Here is a tiny trained network, its code and every weight. The questions are about switching its units off for an input and a class, where a switched-off unit gives its printed mean instead of its output.

import numpy as np


def w(rows, s, z=0):
    codes = np.array(rows[::2]) - 128.0
    scale = np.full(codes.shape[1], s)
    scale[-1] = z or s
    return codes * scale


def norm(h):
    return h / np.sqrt((h * h).mean(-1, keepdims=True) + 1e-5)


def f(y):
    return y / 2 * (1 + np.tanh(0.7978845608 * (y + 0.044715 * y**3)))


def log_softmax(a):
    a = a - a.max(-1, keepdims=True)
    return a - np.log(np.exp(a).sum(-1, keepdims=True))


def net(x, mask):
    res = np.array(x, float).reshape(1, 7) / 4 @ E
    u = 0
    for l in range(3):
        y = f(norm(res) @ A[l][:, :-1].T + A[l][:, -1])
        res = res + np.where(mask[u : u + 7], y, B[l][:, -1]) @ B[l][:, :-1]
        u += 7
    return log_softmax(norm(res)[-1] @ U[:, :-1].T + U[:, -1])


A, B = {}, {}
E = w([
[96,204,79,98,254],'x0',
[124,135,122,134,124],'x1',
[111,171,254,143,147],'x2',
[123,115,135,115,133],'x3',
[123,119,133,119,131],'x4',
[79,118,120,249,183],'x5',
[138,146,119,144,122],'x6',
],0.01)
A[0] = w([
[168,120,61,63,79,55],'0.n0',
[94,158,76,128,139,172],'0.n1',
[131,104,160,93,5,102],'0.n2',
[112,46,97,139,159,171],'0.n3',
[124,157,220,151,89,109],'0.n4',
[130,33,145,202,62,253],'0.n5',
[136,169,171,97,137,99],'0.n6',
],0.013,0.0023)
B[0] = w([
[20,52,117,108,135,215],'0.n0',
[186,94,120,109,184,170],'0.n1',
[253,157,250,191,154,242],'0.n2',
[205,174,114,178,135,173],'0.n3',
[169,62,207,87,135,205],'0.n4',
[127,190,46,130,8,255],'0.n5',
[73,198,130,85,118,172],'0.n6',
],0.013,0.0078)
A[1] = w([
[142,252,66,34,77,249],'1.n0',
[155,178,135,73,112,4],'1.n1',
[186,67,86,162,60,219],'1.n2',
[107,104,176,62,164,229],'1.n3',
[46,196,225,149,197,7],'1.n4',
[132,64,188,143,45,217],'1.n5',
[115,211,182,156,81,129],'1.n6',
],0.013,0.0018)
B[1] = w([
[97,44,181,113,58,220],'1.n0',
[94,133,179,66,134,153],'1.n1',
[13,148,82,129,154,243],'1.n2',
[184,120,44,150,114,215],'1.n3',
[119,203,131,155,39,227],'1.n4',
[59,111,152,164,248,254],'1.n5',
[121,70,102,81,158,217],'1.n6',
],0.014,0.0076)
A[2] = w([
[30,59,148,199,196,10],'2.n0',
[214,41,77,35,112,5],'2.n1',
[109,106,173,96,46,134],'2.n2',
[83,41,83,43,126,39],'2.n3',
[38,198,78,174,94,11],'2.n4',
[116,138,127,4,112,134],'2.n5',
[179,116,164,119,201,145],'2.n6',
],0.013,0.0025)
B[2] = w([
[3,215,123,80,130,254],'2.n0',
[165,251,175,165,105,173],'2.n1',
[116,130,46,101,197,217],'2.n2',
[217,146,213,200,110,218],'2.n3',
[212,86,173,114,134,247],'2.n4',
[124,110,96,80,109,189],'2.n5',
[124,38,94,133,128,191],'2.n6',
],0.017,0.0067)
U = w([
[5,112,146,146,130,250],'0',
[244,199,141,154,113,230],'1',
[111,52,49,203,34,36],'2',
[157,123,21,183,217,59],'3',
[152,43,212,111,165,67],'4',
[146,144,82,2,83,1],'5',
],0.016,0.0023)

Each question gives the input, the list of numbers given to net, and the class t.
The units are the neurons (one row each of A and B). Each row of codes is followed by its name. A weight is (code - 128) times the scale printed after its matrix; where a second scale follows, it is the last column's (A, B and U).
mask holds one flag per neuron, layer by layer. A switched-off neuron (its flag False) gives its mean, the last column of its row in B, instead of its output. The means were averaged over made-up inputs and are rounded, as every weight is.
A unit's drop is (log p(t) with every unit on - log p(t) with that unit switched off) / (log p(t) with every unit on - log p(t) with every unit switched off).
The circuit of an input: a set's keep is (log p(t) with only the set's units on - log p(t) with every unit switched off) / (log p(t) with every unit on - log p(t) with every unit switched off). Starting from the 12 units with the biggest drops (on a tie, the unit counted first), units are removed one at a time, each time the one whose removal leaves the highest keep (on an exact tie, the one counted first), for as long as the keep stays at least 0.8.
units of the circuit, in order: the units of the circuit, biggest drop first
unit that matters most: the unit with the biggest drop
top k neurons: the k neurons with the biggest drops, biggest first
top k neurons in layer l: the k neurons of layer l with the biggest drops, biggest first
drop when u is switched off: that unit's drop, to one decimal
input [-4,8,0,-6,-7,6,-7], class 2: units of the circuit, in order => [0.n5]
input [-8,-4,-5,1,5,0,8], class 0: top 2 neurons => [1.n5; 1.n2]
input [5,1,4,-4,-2,2,4], class 1: top 2 neurons => [0.n5; 1.n4]
input [-6,3,4,-5,8,-1,2], class 4: top 3 neurons in layer 0 => [0.n2; 0.n0; 0.n4]
input [5,7,0,7,-5,-3,3], class 1: top 4 neurons => [0.n2; 0.n1; 0.n5; 2.n3]
input [1,-8,-2,3,-2,0,-4], class 1: top 2 neurons in layer 0 => [0.n2; 0.n0]
input [8,-5,-2,-2,8,-7,7], class 1: top 2 neurons => [2.n3; 2.n1]
input [2,-4,3,-8,-3,1,8], class 1: top 3 neurons => [0.n5; 1.n0; 2.n0]
input [2,-4,-2,7,8,8,3], class 3: top 3 neurons => [0.n3; 1.n0; 0.n0]
input [-4,8,1,2,5,-6,-7], class 4: top 2 neurons => [0.n2; 1.n2]
input [0,4,5,-5,3,-3,-6], class 4: top 2 neurons in layer 0 => [0.n4; 0.n5]
input [-5,1,0,4,-1,-3,-3], class 0: top 2 neurons => [1.n5; 1.n2]
input [-8,1,1,-2,-7,-3,5], class 4: top 2 neurons in layer 0 => [0.n2; 0.n4]
input [4,-6,-1,6,4,8,3], class 3: top 3 neurons => [1.n0; 0.n0; 1.n5]
input [1,4,-7,4,6,0,4], class 1: units of the circuit, in order => [2.n3]
input [5,-4,7,6,6,0,2], class 5: top 4 neurons => [0.n6; 0.n2; 1.n5; 2.n3]
input [-1,4,-8,-3,-2,-2,-5], class 0: top 2 neurons => [0.n0; 2.n0]
input [-6,-7,0,6,7,-7,1], class 0: top 2 neurons => [1.n5; 0.n0]
input [0,2,-1,4,-5,1,-2], class 2: top 3 neurons in layer 0 => [0.n2; 0.n5; 0.n4]
input [0,-3,3,2,3,-5,5], class 4: top 3 neurons in layer 0 => [0.n2; 0.n5; 0.n4]
input [7,3,-3,8,2,0,2], class 1: unit that matters most => 1.n5
input [4,-7,7,-3,3,2,-8], class 1: top 2 neurons => [1.n4; 0.n5]
input [-1,8,6,6,7,-5,2], class 4: drop when 0.n4 is switched off => 0.1
input [-6,3,4,-4,-6,-7,-1], class 4: drop when 0.n2 is switched off => 1.8
input [-8,0,-3,3,4,-7,1], class 0: drop when 1.n5 is switched off => 0.4
input [3,0,-8,-4,8,-5,-5], class 1: drop when 2.n3 is switched off => 0.3
input [-1,-8,4,1,-7,-5,7], class 4: top neuron => [2.n6]
input [0,2,4,2,-6,-8,5], class 4: top 2 neurons in layer 2 => [2.n0; 2.n6]
